Below is a small trained network, with its code and all its weights. Each question gives an input and a target symbol and asks what happens when units are switched off, that is, made to give their printed mean instead of their output.

import numpy as np


def w(rows, s, z=0):
    codes = np.array(rows[::2]) - 128.0
    scale = np.full(codes.shape[1], s)
    scale[-1] = z or s
    return codes * scale


def norm(h):
    return h / np.sqrt((h * h).mean(-1, keepdims=True) + 1e-5)


def softmax(a):
    e = np.exp(a - a.max(-1, keepdims=True))
    return e / e.sum(-1, keepdims=True)


def log_softmax(a):
    a = a - a.max(-1, keepdims=True)
    return a - np.log(np.exp(a).sum(-1, keepdims=True))


def net(x, mask):
    ids = ['Ψβδεζηλμξπτ'.index(c) for c in x.split()]
    T = len(ids)
    res = E[ids] + P[:T]
    u = 0
    for l in range(3):
        r = norm(res)
        for j in range(2):
            rows = slice(3 * j, 3 * j + 3)
            q, k, v = (r @ M[l][rows].T for M in (Q, K, V))
            z = softmax(np.where(np.tri(T) > 0, q @ k.T / 3**0.5, -1e9)) @ v
            o = O[l][rows]
            res = res + np.where(mask[u + j], z, o[:, -1]) @ o[:, :-1]
        u += 2
    return log_softmax(norm(res)[-1] @ U[:, :-1].T + U[:, -1])


Q, K, V, O = {}, {}, {}, {}
E = w([
[136,117,106,83,133,148,180],'Ψ',
[154,30,125,110,136,123,146],'β',
[48,167,143,108,135,115,186],'δ',
[93,182,125,167,210,194,122],'ε',
[134,99,115,129,100,167,153],'ζ',
[181,154,200,48,134,134,100],'η',
[130,69,175,57,33,178,179],'λ',
[193,97,114,150,126,150,132],'μ',
[129,164,12,103,93,126,80],'ξ',
[145,114,238,188,31,143,51],'π',
[115,80,134,52,108,216,101],'τ',
],0.011)
P = w([
[40,44,192,2,130,175,53],'0',
[84,80,187,69,132,165,72],'1',
[88,97,177,87,132,157,107],'2',
[95,110,178,102,127,151,132],'3',
[97,120,178,112,126,142,145],'4',
[99,128,176,125,125,140,158],'5',
[102,135,183,137,121,132,167],'6',
[105,141,184,145,119,127,178],'7',
[107,149,181,154,117,121,191],'8',
[104,153,183,166,115,122,194],'9',
[105,158,190,170,116,121,197],'10',
[105,164,186,180,119,117,203],'11',
[105,168,186,185,118,120,214],'12',
[103,168,193,190,126,124,214],'13',
],0.0043)
Q[0] = w([
[127,49,96,96,122,137,133],'L0H1',
[51,168,109,93,121,166,150],'L0H1',
[172,169,134,98,121,141,124],'L0H1',
[86,118,119,139,220,113,120],'L0H2',
[10,209,93,112,150,147,125],'L0H2',
[151,138,200,175,88,208,148],'L0H2',
],0.012)
K[0] = w([
[127,74,137,101,91,133,175],'L0H1',
[92,129,61,113,99,116,93],'L0H1',
[180,154,133,113,126,111,81],'L0H1',
[113,102,142,139,223,145,155],'L0H2',
[114,178,225,112,162,178,166],'L0H2',
[115,205,5,157,120,102,142],'L0H2',
],0.013)
V[0] = w([
[136,119,10,147,63,22,97],'L0H1',
[68,115,44,78,3,89,127],'L0H1',
[137,166,119,119,198,101,77],'L0H1',
[44,19,209,139,162,184,113],'L0H2',
[80,151,23,96,67,161,43],'L0H2',
[199,120,212,36,115,103,42],'L0H2',
],0.004)
O[0] = w([
[104,88,55,187,137,202,252,1],'L0H1',
[174,142,149,160,127,159,253,155],'L0H1',
[150,247,10,152,88,154,128,57],'L0H1',
[175,95,228,132,53,158,103,206],'L0H2',
[123,119,70,169,153,149,247,172],'L0H2',
[183,179,232,150,153,116,133,139],'L0H2',
],0.0042,0.0036)
Q[1] = w([
[156,186,103,145,55,103,220],'L1H1',
[78,98,139,100,197,22,71],'L1H1',
[44,179,137,139,136,154,76],'L1H1',
[185,105,137,146,92,132,1],'L1H2',
[31,205,60,115,47,120,156],'L1H2',
[96,109,94,243,143,248,25],'L1H2',
],0.007)
K[1] = w([
[142,205,50,161,92,135,161],'L1H1',
[101,91,148,171,188,97,152],'L1H1',
[72,147,162,149,140,115,118],'L1H1',
[72,8,181,145,100,176,92],'L1H2',
[114,107,112,135,147,141,177],'L1H2',
[91,126,144,219,176,181,89],'L1H2',
],0.013)
V[1] = w([
[136,76,155,119,97,102,140],'L1H1',
[58,147,179,75,114,76,58],'L1H1',
[171,96,152,152,168,40,87],'L1H1',
[118,68,181,197,107,167,59],'L1H2',
[149,148,106,174,134,188,253],'L1H2',
[113,82,57,207,87,170,132],'L1H2',
],0.0042)
O[1] = w([
[147,104,176,116,48,171,157,208],'L1H1',
[218,109,184,139,61,119,95,209],'L1H1',
[170,167,125,106,121,172,109,63],'L1H1',
[65,79,55,167,170,78,143,250],'L1H2',
[227,128,186,229,121,116,64,62],'L1H2',
[84,144,135,133,4,101,24,14],'L1H2',
],0.0044,0.0024)
Q[2] = w([
[142,162,154,124,164,141,78],'L2H1',
[158,104,156,33,91,85,9],'L2H1',
[86,140,115,163,176,162,148],'L2H1',
[144,156,117,91,87,99,71],'L2H2',
[142,107,153,128,71,79,107],'L2H2',
[219,133,123,29,141,111,98],'L2H2',
],0.013)
K[2] = w([
[100,82,99,17,100,179,215],'L2H1',
[130,21,159,66,169,146,215],'L2H1',
[124,234,79,129,93,143,101],'L2H1',
[60,34,131,97,106,17,178],'L2H2',
[158,24,114,12,28,107,186],'L2H2',
[89,2,247,5,214,58,144],'L2H2',
],0.0068)
V[2] = w([
[103,170,9,70,194,158,159],'L2H1',
[80,150,148,112,230,209,85],'L2H1',
[139,121,160,68,145,247,171],'L2H1',
[120,140,58,65,170,116,122],'L2H2',
[77,137,101,128,253,84,117],'L2H2',
[76,197,34,97,163,199,156],'L2H2',
],0.0061)
O[2] = w([
[143,101,76,46,52,42,163,14],'L2H1',
[136,116,68,214,60,101,182,131],'L2H1',
[116,176,47,167,171,102,143,253],'L2H1',
[134,165,254,124,224,182,90,88],'L2H2',
[126,82,179,123,154,169,179,52],'L2H2',
[127,127,175,168,155,191,84,84],'L2H2',
],0.0067,0.0056)
U = w([
[211,167,114,105,194,140,234,138],'Ψ',
[126,19,153,106,178,23,106,143],'β',
[2,205,151,123,138,51,169,59],'δ',
[96,152,173,192,213,185,81,186],'ε',
[95,82,60,248,76,149,201,3],'ζ',
[160,174,183,48,175,56,79,230],'η',
[161,119,172,70,16,104,176,98],'λ',
[174,107,36,161,211,74,61,172],'μ',
[201,182,101,129,82,195,96,108],'ξ',
[82,111,172,164,57,48,54,214],'π',
[80,128,43,41,131,183,81,159],'τ',
],0.01,0.0038)

Each question gives the input, a string of symbols that net reads in full, and the target symbol t.
The units are the heads (3 rows each of Q, K, V and O). Each row of codes is followed by its name. A weight is (code - 128) times the scale printed after its matrix; where a second scale follows, it is the last column's (O and U).
mask holds one flag per head, layer by layer. A switched-off head (its flag False) gives its mean, the last column of its rows in O, instead of its output. The means were averaged over made-up inputs and are rounded, as every weight is.
A unit's drop is (log p(t) with every unit on - log p(t) with that unit switched off) / (log p(t) with every unit on - log p(t) with every unit switched off).
The circuit of an input: a set's keep is (log p(t) with only the set's units on - log p(t) with every unit switched off) / (log p(t) with every unit on - log p(t) with every unit switched off). Starting from all 6 units, units are removed one at a time, each time the one whose removal leaves the highest keep (on an exact tie, the one counted first), for as long as the keep stays at least 0.8.
units of the circuit, in order: the units of the circuit, biggest drop first
unit that matters most: the unit with the biggest drop
heads that matter: for each layer, one digit per head in row order, 1 if its drop is at least 0.15 and else 0, layers parted by /
input τ β τ ξ β Ψ, target λ: units of the circuit, in order	L2H1
input η ε δ Ψ ξ β ξ, target ξ: units of the circuit, in order	L1H2, L0H1, L2H2
input ζ η δ β δ ε ξ ε, target ζ: units of the circuit, in order	L0H1, L2H1
input μ π π ξ, target ε: heads that matter	11 / 10 / 01
input Ψ τ β τ μ π ζ π ζ ξ τ δ η λ, target Ψ: heads that matter	01 / 01 / 00
input τ λ μ β ξ Ψ, target λ: heads that matter	10 / 11 / 10
input η ε ξ λ β η ζ, target Ψ: units of the circuit, in order	L1H2, L0H2
input ξ μ μ μ η λ, target Ψ: heads that matter	11 / 00 / 01
input λ π β π ζ π λ μ τ μ, target μ: units of the circuit, in order	L2H2, L0H2, L2H1
input η μ ε δ π τ ξ, target ε: units of the circuit, in order	L2H2, L0H1, L1H1
input π ε ε ξ μ β, target ζ: units of the circuit, in order	L2H1, L0H1, L0H2
input λ Ψ π ε ξ η ξ λ η ξ δ Ψ β, target Ψ: units of the circuit, in order	L1H2, L0H2
input τ λ ξ π τ μ δ δ ε Ψ τ λ β, target ζ: units of the circuit, in order	L0H2, L1H2, L2H1
input π ξ λ, target ε: heads that matter	11 / 00 / 01
input η β μ ξ, target Ψ: heads that matter	11 / 10 / 11
input λ β μ μ ξ π β η η η ξ ξ δ, target Ψ: unit that matters most	L0H2
input λ τ ξ λ ζ ζ π, target ε: heads that matter	11 / 00 / 01
input η τ π ξ ζ ζ, target ε: heads that matter	10 / 00 / 01
input Ψ ζ ε π η τ ξ, target Ψ: heads that matter	11 / 00 / 11
input π μ β λ λ ξ ε δ, target ζ: heads that matter	11 / 01 / 00
input μ β τ ξ τ μ, target β: heads that matter	11 / 11 / 11
input Ψ Ψ η ε δ δ η ε ξ β δ, target ζ: heads that matter	10 / 00 / 10
input ξ η τ η π δ ε τ, target ζ: unit that matters most	L1H2
input β τ β ξ π δ τ π Ψ, target ε: heads that matter	10 / 00 / 00
input ξ Ψ Ψ π ζ π β, target ε: units of the circuit, in order	L0H2, L2H1
input ξ δ π τ Ψ λ τ ξ, target ξ: heads that matter	10 / 11 / 10
input μ μ μ π τ ζ Ψ μ τ ε τ ξ Ψ, target ζ: heads that matter	11 / 00 / 10
input ζ μ τ ε ξ τ, target ζ: units of the circuit, in order	L2H1, L0H1
input π τ δ π ξ λ π π Ψ π π π β, target ε: unit that matters most	L0H1
